Here is a tiny trained network, its code and every weight. The questions are about switching its units off for an input and a target symbol, where a switched-off unit gives its printed mean instead of its output.

import numpy as np


def w(rows, s, z=0):
    codes = np.array(rows[::2]) - 128.0
    scale = np.full(codes.shape[1], s)
    scale[-1] = z or s
    return codes * scale


def f(y):
    return np.maximum(y, 0)


def softmax(a):
    e = np.exp(a - a.max(-1, keepdims=True))
    return e / e.sum(-1, keepdims=True)


def log_softmax(a):
    a = a - a.max(-1, keepdims=True)
    return a - np.log(np.exp(a).sum(-1, keepdims=True))


def net(x, mask):
    ids = ['ΔΦΨΩαβεζηθξστ'.index(c) for c in x.split()]
    T = len(ids)
    res = E[ids] + P[:T]
    u = 0
    for l in range(2):
        q, k, v = (res @ M[l].T for M in (Q, K, V))
        z = softmax(np.where(np.tri(T) > 0, q @ k.T / 4**0.5, -1e9)) @ v
        res = res + np.where(mask[u], z, O[l][:, -1]) @ O[l][:, :-1]
        u += 1
        y = f(res @ A[l][:, :-1].T + A[l][:, -1])
        res = res + np.where(mask[u : u + 12], y, B[l][:, -1]) @ B[l][:, :-1]
        u += 12
    return log_softmax(res[-1] @ U[:, :-1].T + U[:, -1])


Q, K, V, O, A, B = {}, {}, {}, {}, {}, {}
E = w([
[179,107,165,131,83,128,129,178,84,102,136,120],'Δ',
[123,85,50,156,119,129,59,163,215,111,188,178],'Φ',
[37,101,134,153,113,116,81,186,208,179,203,171],'Ψ',
[132,106,171,144,172,163,90,175,86,150,131,174],'Ω',
[91,72,114,167,79,55,153,61,77,111,168,97],'α',
[96,165,169,213,94,41,139,182,65,88,163,131],'β',
[131,98,174,80,102,76,163,59,107,75,226,130],'ε',
[168,108,161,158,132,123,112,157,138,178,89,229],'ζ',
[57,85,175,163,70,117,80,166,66,149,100,61],'η',
[173,151,76,191,153,140,165,127,24,127,139,174],'θ',
[249,116,147,157,141,81,155,130,152,129,172,133],'ξ',
[136,135,170,42,175,152,120,181,111,105,149,129],'σ',
[147,151,100,90,160,187,137,160,51,97,136,177],'τ',
],0.02)
P = w([
[145,235,73,179,1,62,100,113,149,179,195,58],'0',
[148,143,150,105,175,118,120,107,112,148,111,124],'1',
[138,128,139,123,161,102,120,118,98,130,116,133],'2',
[123,123,135,112,170,86,106,129,95,105,120,148],'3',
[120,92,158,145,157,78,128,119,115,133,132,156],'4',
[118,100,134,143,170,69,102,139,103,111,124,170],'5',
[109,66,179,147,157,79,121,116,144,118,136,175],'6',
[109,76,143,161,159,74,105,142,131,129,130,197],'7',
[100,37,199,152,133,91,90,137,168,118,152,185],'8',
],0.0092)
Q[0] = w([
[113,45,223,214,173,32,96,248,18,86,239,218],'L0H1',
[160,204,220,152,89,172,170,125,97,175,149,137],'L0H1',
[164,182,110,77,75,96,255,131,163,181,106,68],'L0H1',
[76,81,97,69,96,170,154,73,156,143,15,111],'L0H1',
],0.006)
K[0] = w([
[162,172,89,95,5,110,151,138,123,196,158,107],'L0H1',
[188,99,115,136,105,131,119,98,120,123,96,145],'L0H1',
[105,64,144,113,187,116,107,99,154,141,120,122],'L0H1',
[128,60,128,111,139,133,169,141,119,133,102,95],'L0H1',
],0.011)
V[0] = w([
[247,197,175,53,146,107,80,92,163,102,137,179],'L0H1',
[113,112,66,213,76,109,44,119,62,107,123,229],'L0H1',
[180,119,86,150,167,60,107,121,157,134,126,1],'L0H1',
[153,227,75,117,144,205,138,204,111,134,150,89],'L0H1',
],0.0064)
O[0] = w([
[121,35,164,46,104,30,162,121,68,129,48,40,116],'L0H1',
[92,128,152,216,69,134,212,163,200,115,30,181,255],'L0H1',
[121,176,130,133,254,158,6,48,36,95,137,101,178],'L0H1',
[101,12,221,194,161,238,238,138,144,90,146,15,114],'L0H1',
],0.0073,0.0095)
A[0] = w([
[170,142,179,115,231,182,109,163,131,185,88,120,84],'L0N1',
[148,140,116,127,165,131,72,207,92,172,85,134,195],'L0N2',
[101,89,94,121,41,91,141,137,91,162,101,45,78],'L0N3',
[135,88,143,74,191,151,124,138,88,151,153,111,122],'L0N4',
[213,71,156,153,138,59,141,87,143,158,152,162,168],'L0N5',
[126,120,120,117,136,67,155,101,165,46,215,146,102],'L0N6',
[105,220,112,136,145,187,96,45,145,167,84,56,52],'L0N7',
[138,67,184,97,121,162,151,176,167,52,144,101,167],'L0N8',
[135,173,3,101,174,138,133,75,133,158,50,74,2],'L0N9',
[54,128,127,55,124,124,134,130,200,156,155,142,84],'L0N10',
[150,85,60,134,123,140,78,191,140,145,131,119,89],'L0N11',
[27,143,103,130,121,145,80,138,180,164,127,62,118],'L0N12',
],0.0076,0.0069)
B[0] = w([
[180,183,90,151,46,77,159,141,69,102,125,136,168],'L0N1',
[138,98,148,102,91,129,145,95,110,142,183,155,219],'L0N2',
[131,183,123,110,107,160,97,102,100,126,117,175,158],'L0N3',
[193,98,140,158,158,100,127,194,197,194,81,137,151],'L0N4',
[108,123,118,104,132,119,73,139,67,118,143,147,255],'L0N5',
[131,122,161,102,126,196,128,181,124,156,55,184,185],'L0N6',
[135,155,91,115,145,232,81,196,104,62,128,134,134],'L0N7',
[161,133,81,165,127,111,168,145,85,126,139,130,187],'L0N8',
[255,98,147,128,240,164,191,77,124,182,165,240,129],'L0N9',
[118,128,133,135,65,57,168,126,118,144,147,133,149],'L0N10',
[161,164,145,114,168,130,177,66,133,122,100,178,155],'L0N11',
[220,118,129,121,168,109,156,101,73,110,194,173,163],'L0N12',
],0.0085,0.0097)
Q[1] = w([
[112,217,95,29,110,164,115,56,254,253,120,2],'L1H1',
[141,177,141,124,142,83,210,140,24,82,61,123],'L1H1',
[95,70,39,171,152,71,132,149,254,65,165,93],'L1H1',
[171,90,32,85,70,152,184,145,4,131,172,178],'L1H1',
],0.0055)
K[1] = w([
[220,53,110,60,180,44,217,77,84,167,77,66],'L1H1',
[105,143,179,126,169,133,143,209,114,137,165,157],'L1H1',
[208,143,127,111,44,155,120,36,146,190,98,48],'L1H1',
[171,107,100,217,182,101,186,171,201,2,191,142],'L1H1',
],0.0053)
V[1] = w([
[108,254,140,103,128,72,121,84,142,99,37,116],'L1H1',
[104,159,102,16,92,82,198,141,47,126,160,142],'L1H1',
[118,133,182,161,150,142,161,192,29,153,50,83],'L1H1',
[200,60,47,96,54,174,99,114,89,115,98,129],'L1H1',
],0.0067)
O[1] = w([
[177,89,53,133,74,80,117,134,33,46,184,196,32],'L1H1',
[117,73,139,63,105,164,189,121,146,176,148,134,85],'L1H1',
[192,128,1,152,92,209,71,108,154,153,146,100,3],'L1H1',
[214,186,231,113,74,121,188,54,249,100,84,139,162],'L1H1',
],0.0098,0.0053)
A[1] = w([
[120,64,102,157,111,152,82,164,69,119,155,132,37],'L1N1',
[160,120,108,162,65,118,144,30,199,79,166,117,180],'L1N2',
[148,79,122,87,78,198,160,149,224,179,122,68,135],'L1N3',
[64,101,34,92,170,128,165,82,152,49,214,104,40],'L1N4',
[30,103,118,99,169,130,153,137,87,106,41,98,89],'L1N5',
[92,72,95,133,226,166,122,45,95,166,109,149,159],'L1N6',
[98,86,115,83,161,140,179,249,101,120,68,130,43],'L1N7',
[112,103,97,23,204,152,136,134,163,152,194,166,254],'L1N8',
[155,76,133,3,145,90,86,101,110,185,142,156,24],'L1N9',
[128,220,81,177,103,156,98,192,98,184,92,135,212],'L1N10',
[151,85,66,94,156,170,120,81,209,56,147,174,55],'L1N11',
[149,52,109,121,63,148,128,167,83,158,191,140,133],'L1N12',
],0.0068,0.0058)
B[1] = w([
[148,146,149,77,183,79,208,188,126,120,16,107,165],'L1N1',
[121,170,210,206,135,26,143,59,32,115,243,160,190],'L1N2',
[39,194,89,91,190,48,125,165,19,166,33,121,183],'L1N3',
[179,111,193,98,79,131,138,177,62,247,98,145,130],'L1N4',
[213,138,146,183,116,77,171,170,172,207,142,112,185],'L1N5',
[140,162,145,156,150,81,120,167,145,76,186,98,179],'L1N6',
[126,158,140,226,130,67,78,64,92,188,144,217,184],'L1N7',
[87,152,145,123,78,37,181,127,121,104,145,44,195],'L1N8',
[118,91,111,100,228,195,196,149,147,72,132,175,182],'L1N9',
[127,110,148,107,87,168,152,172,150,82,184,104,255],'L1N10',
[105,149,253,201,74,127,149,162,23,120,12,44,148],'L1N11',
[100,136,207,132,89,134,86,179,115,141,123,97,207],'L1N12',
],0.0066,0.0074)
U = w([
[173,198,209,134,86,124,188,142,93,123,165,48,253],'Δ',
[120,110,187,181,156,120,177,126,125,59,32,122,159],'Φ',
[81,76,158,156,168,140,128,153,133,211,182,145,121],'Ψ',
[93,136,139,105,111,217,109,151,175,184,113,135,228],'Ω',
[64,177,116,114,121,123,78,55,40,101,133,132,99],'α',
[95,109,142,120,111,147,136,201,87,86,119,93,27],'β',
[82,122,183,79,144,206,210,105,84,94,126,109,66],'ε',
[190,129,111,135,18,135,215,121,131,205,86,175,90],'ζ',
[89,212,234,107,94,230,96,134,134,129,160,88,68],'η',
[172,118,148,205,122,221,255,111,118,125,165,108,31],'θ',
[240,107,164,125,151,82,105,112,127,127,153,58,96],'ξ',
[143,233,138,61,105,103,127,164,164,162,112,71,89],'σ',
[86,208,126,132,120,195,218,109,77,149,77,120,15],'τ',
],0.0049,0.0064)

Each question gives the input, a string of symbols that net reads in full, and the target symbol t.
The units are the heads (4 rows each of Q, K, V and O) and the neurons (one row each of A and B). Each row of codes is followed by its name. A weight is (code - 128) times the scale printed after its matrix; where a second scale follows, it is the last column's (O, A, B and U).
mask holds one flag per unit, layer by layer, with each layer's heads first. A switched-off unit (its flag False) gives its mean, the last column of its rows in O or B, instead of its output. The means were averaged over made-up inputs and are rounded, as every weight is.
A unit's drop is (log p(t) with every unit on - log p(t) with that unit switched off) / (log p(t) with every unit on - log p(t) with every unit switched off).
The circuit of an input: a set's keep is (log p(t) with only the set's units on - log p(t) with every unit switched off) / (log p(t) with every unit on - log p(t) with every unit switched off). Starting from the 12 units with the biggest drops (on a tie, the unit counted first), units are removed one at a time, each time the one whose removal leaves the highest keep (on an exact tie, the one counted first), for as long as the keep stays at least 0.8.
circuit, biggest first: the units of the circuit, biggest drop first
top k neurons: the k neurons with the biggest drops, biggest first
top k neurons in layer l: the k neurons of layer l with the biggest drops, biggest first
drop when u is switched off: that unit's drop, to one decimal
input ε α τ ζ Φ θ ζ τ, target ε: circuit, biggest first -> L0H1, L1N9, L1H1
input ζ ζ ζ Φ θ β Δ, target ζ: circuit, biggest first -> L0H1, L1H1
input τ ζ Ψ η Φ ζ ζ α τ, target τ: top 3 neurons -> L1N3, L0N8, L0N12
input ζ Δ α ζ Δ ζ, target ζ: circuit, biggest first -> L1H1, L0H1
input α α Φ ζ ξ ζ, target α: circuit, biggest first -> L0H1, L1H1, L0N11
input Φ Δ Φ α θ Ψ ε, target Ψ: top 3 neurons -> L0N6, L0N11, L1N7
input ξ ε Ψ Ψ Φ β Φ Φ σ, target ξ: circuit, biggest first -> L0H1, L0N4
input Φ Δ α Ω Φ ξ ζ ζ β, target β: top 2 neurons -> L0N12, L0N11
input ε ζ ζ Ψ σ ζ α, target Ψ: circuit, biggest first -> L1H1, L0N1
input Ψ ε ε ξ Δ, target Ψ: top neuron in layer 0 -> L0N12
input ε Φ Φ ζ, target ε: circuit, biggest first -> L0H1, L1N9, L1H1, L0N2
input ξ η Δ Ω, target ξ: top 2 neurons -> L0N4, L0N6
input ε ε Φ ε, target ε: circuit, biggest first -> L0H1, L1N9, L1H1
input Ψ Δ Φ α α ξ ξ, target Ψ: circuit, biggest first -> L1H1, L0H1, L0N5, L0N1
input ξ Ψ η Φ Φ ξ, target ξ: circuit, biggest first -> L0H1
input ζ σ Ψ ζ α ξ, target Ψ: circuit, biggest first -> L1H1, L0N5, L0N1
input Ω ε ζ Ω Δ ζ, target Ω: circuit, biggest first -> L1H1, L0H1, L1N2
input β ζ ζ Ψ, target β: top 2 neurons -> L0N12, L1N1
input Δ ζ Ψ, target Δ: top 2 neurons in layer 0 -> L0N12, L0N3
input Δ τ Φ, target Δ: top 3 neurons -> L1N2, L1N11, L0N3
input β Φ Ψ β ξ ζ η ζ, target β: top 2 neurons in layer 1 -> L1N10, L1N1
input Φ ζ α Ψ ζ ζ ζ β η, target β: top 2 neurons -> L0N12, L0N11
input α η β Φ ε α α, target α: top neuron -> L0N7
input ε α ζ Δ α ζ ζ Δ ε, target ε: top 2 neurons -> L1N9, L0N6
input ζ ζ α ξ α, target ζ: top 2 neurons in layer 0 -> L0N6, L0N3
input τ ζ β τ, target τ: top 3 neurons in layer 1 -> L1N3, L1N1, L1N7
input Φ Ω Ψ, target Φ: top neuron -> L0N12
input τ τ ζ ζ η, target τ: top 2 neurons -> L1N3, L0N8
input Φ ξ ξ, target Φ: drop when L1H1 is switched off -> 0.5
input ζ α Φ θ Φ, target ζ: drop when L0N1 is switched off -> -0.1
